Below is a small trained network, with its code and all its weights. Each question gives an input and a class and asks what happens when units are switched off, that is, made to give their printed mean instead of their output.

import numpy as np


def w(rows, s, z=0):
    codes = np.array(rows[::2]) - 128.0
    scale = np.full(codes.shape[1], s)
    scale[-1] = z or s
    return codes * scale


def f(y):
    return np.maximum(y, 0)


def log_softmax(a):
    a = a - a.max(-1, keepdims=True)
    return a - np.log(np.exp(a).sum(-1, keepdims=True))


def net(x, mask):
    res = np.array(x, float).reshape(1, 5) / 4 @ E
    y = f(res @ A[0][:, :-1].T + A[0][:, -1])
    res = res + np.where(mask, y, B[0][:, -1]) @ B[0][:, :-1]
    return log_softmax(res[-1] @ U[:, :-1].T + U[:, -1])


A, B = {}, {}
E = w([
[122,122,50,228,165,137,182],'x0',
[119,139,153,145,112,124,152],'x1',
[161,141,179,102,209,216,172],'x2',
[126,8,150,126,118,113,168],'x3',
[163,104,173,223,86,182,58],'x4',
],0.014)
A[0] = w([
[107,40,164,99,120,109,131,124],'neuron 1',
[99,144,94,62,172,70,191,105],'neuron 2',
[135,240,92,152,142,130,121,167],'neuron 3',
[51,156,109,67,147,56,195,87],'neuron 4',
[94,107,84,167,82,54,133,60],'neuron 5',
[128,180,66,169,140,148,157,51],'neuron 6',
[116,139,208,56,80,88,84,49],'neuron 7',
[31,106,74,128,58,58,67,25],'neuron 8',
[98,116,48,232,177,153,201,48],'neuron 9',
[210,153,154,94,211,224,191,50],'neuron 10',
[149,71,143,114,143,103,155,148],'neuron 11',
[117,112,117,115,111,145,145,2],'neuron 12',
[91,130,113,46,149,66,204,135],'neuron 13',
[134,122,86,161,107,111,146,98],'neuron 14',
[121,39,111,135,129,140,174,157],'neuron 15',
[155,126,66,155,150,162,148,56],'neuron 16',
[154,97,195,173,103,143,118,98],'neuron 17',
[103,247,111,135,157,137,86,163],'neuron 18',
[99,137,227,24,101,146,62,37],'neuron 19',
[194,118,172,180,68,143,75,123],'neuron 20',
[155,86,142,191,120,170,60,93],'neuron 21',
[109,28,107,159,134,131,188,138],'neuron 22',
[152,175,92,134,100,64,85,51],'neuron 23',
[149,128,159,123,195,194,174,35],'neuron 24',
],0.012,0.0031)
B[0] = w([
[198,165,161,73,55,62,129,201],'neuron 1',
[141,117,148,195,160,177,32,226],'neuron 2',
[174,185,184,47,53,63,83,215],'neuron 3',
[117,134,120,178,156,180,46,233],'neuron 4',
[84,59,153,97,120,152,167,212],'neuron 5',
[131,187,38,93,146,101,143,194],'neuron 6',
[143,176,26,89,222,135,206,224],'neuron 7',
[35,61,200,129,101,142,191,235],'neuron 8',
[155,154,2,110,207,124,212,254],'neuron 9',
[18,56,192,117,78,134,151,231],'neuron 10',
[159,166,143,128,31,60,96,177],'neuron 11',
[152,112,168,125,132,121,117,133],'neuron 12',
[165,139,122,224,158,193,62,235],'neuron 13',
[132,105,98,140,169,142,164,173],'neuron 14',
[162,203,165,86,39,57,100,197],'neuron 15',
[133,116,94,130,145,110,165,177],'neuron 16',
[132,130,109,178,139,114,80,191],'neuron 17',
[164,197,199,112,18,99,92,218],'neuron 18',
[146,134,40,77,190,91,195,245],'neuron 19',
[152,110,130,162,171,196,64,216],'neuron 20',
[167,95,122,196,163,168,59,210],'neuron 21',
[214,157,185,56,88,86,121,210],'neuron 22',
[79,98,190,117,100,120,166,186],'neuron 23',
[72,74,186,142,101,170,189,194],'neuron 24',
],0.0091,0.017)
U = w([
[207,192,144,55,29,101,92,109],'0',
[152,111,112,228,194,205,24,117],'1',
[156,147,42,66,220,128,216,253],'2',
[3,40,167,110,93,166,183,12],'3',
],0.013,0.0023)

Each question gives the input, the list of numbers given to net, and the class t.
The units are the neurons (one row each of A and B). Each row of codes is followed by its name. A weight is (code - 128) times the scale printed after its matrix; where a second scale follows, it is the last column's (A, B and U).
mask holds one flag per neuron, in row order. A switched-off neuron (its flag False) gives its mean, the last column of its row in B, instead of its output. The means were averaged over made-up inputs and are rounded, as every weight is.
A unit's drop is (log p(t) with every unit on - log p(t) with that unit switched off) / (log p(t) with every unit on - log p(t) with every unit switched off).
The circuit of an input: a set's keep is (log p(t) with only the set's units on - log p(t) with every unit switched off) / (log p(t) with every unit on - log p(t) with every unit switched off). Starting from the 12 units with the biggest drops (on a tie, the unit counted first), units are removed one at a time, each time the one whose removal leaves the highest keep (on an exact tie, the one counted first), for as long as the keep stays at least 0.8.
units of the circuit, in order: the units of the circuit, biggest drop first
most important unit: the unit with the biggest drop
k most important neurons: the k neurons with the biggest drops, biggest first
drop of u: that unit's drop, to one decimal
input [-4,2,8,-6,1], class 3: units of the circuit, in order => neuron 10
input [-7,2,-6,1,-8], class 1: 2 most important neurons => neuron 13; neuron 4
input [-3,-5,7,6,4], class 3: 4 most important neurons => neuron 10; neuron 24; neuron 3; neuron 18
input [-3,-4,4,7,7], class 0: 3 most important neurons => neuron 1; neuron 15; neuron 13
input [4,1,-4,-7,7], class 0: 2 most important neurons => neuron 3; neuron 18
input [3,2,8,8,7], class 0: 2 most important neurons => neuron 22; neuron 15
input [5,2,-3,6,6], class 0: 2 most important neurons => neuron 22; neuron 15
input [-6,-2,-6,0,2], class 2: 3 most important neurons => neuron 7; neuron 19; neuron 10
input [-7,-4,6,-1,-4], class 2: 2 most important neurons => neuron 19; neuron 7
input [4,2,7,-3,-7], class 1: 2 most important neurons => neuron 2; neuron 13
input [8,2,-7,-5,2], class 2: 3 most important neurons => neuron 9; neuron 6; neuron 10
input [-8,3,4,-5,8], class 1: 4 most important neurons => neuron 20; neuron 21; neuron 9; neuron 17
input [6,-1,2,-7,1], class 0: 2 most important neurons => neuron 18; neuron 3
input [4,7,-6,2,4], class 3: units of the circuit, in order => neuron 8
input [-4,-4,-8,0,-7], class 3: 2 most important neurons => neuron 8; neuron 23
input [2,-3,6,-6,-1], class 0: 4 most important neurons => neuron 3; neuron 18; neuron 8; neuron 5
input [2,0,-4,-1,3], class 3: 4 most important neurons => neuron 13; neuron 2; neuron 4; neuron 8
input [5,-5,7,0,-8], class 1: drop of neuron 13 => 0.3
input [-6,-6,-4,5,-8], class 1: drop of neuron 17 => 0.0
input [4,1,-7,7,7], class 0: most important unit => neuron 22
input [6,-1,-7,-4,-4], class 3: drop of neuron 19 => 0.2
input [-6,5,0,-5,7], class 1: drop of neuron 20 => 0.7
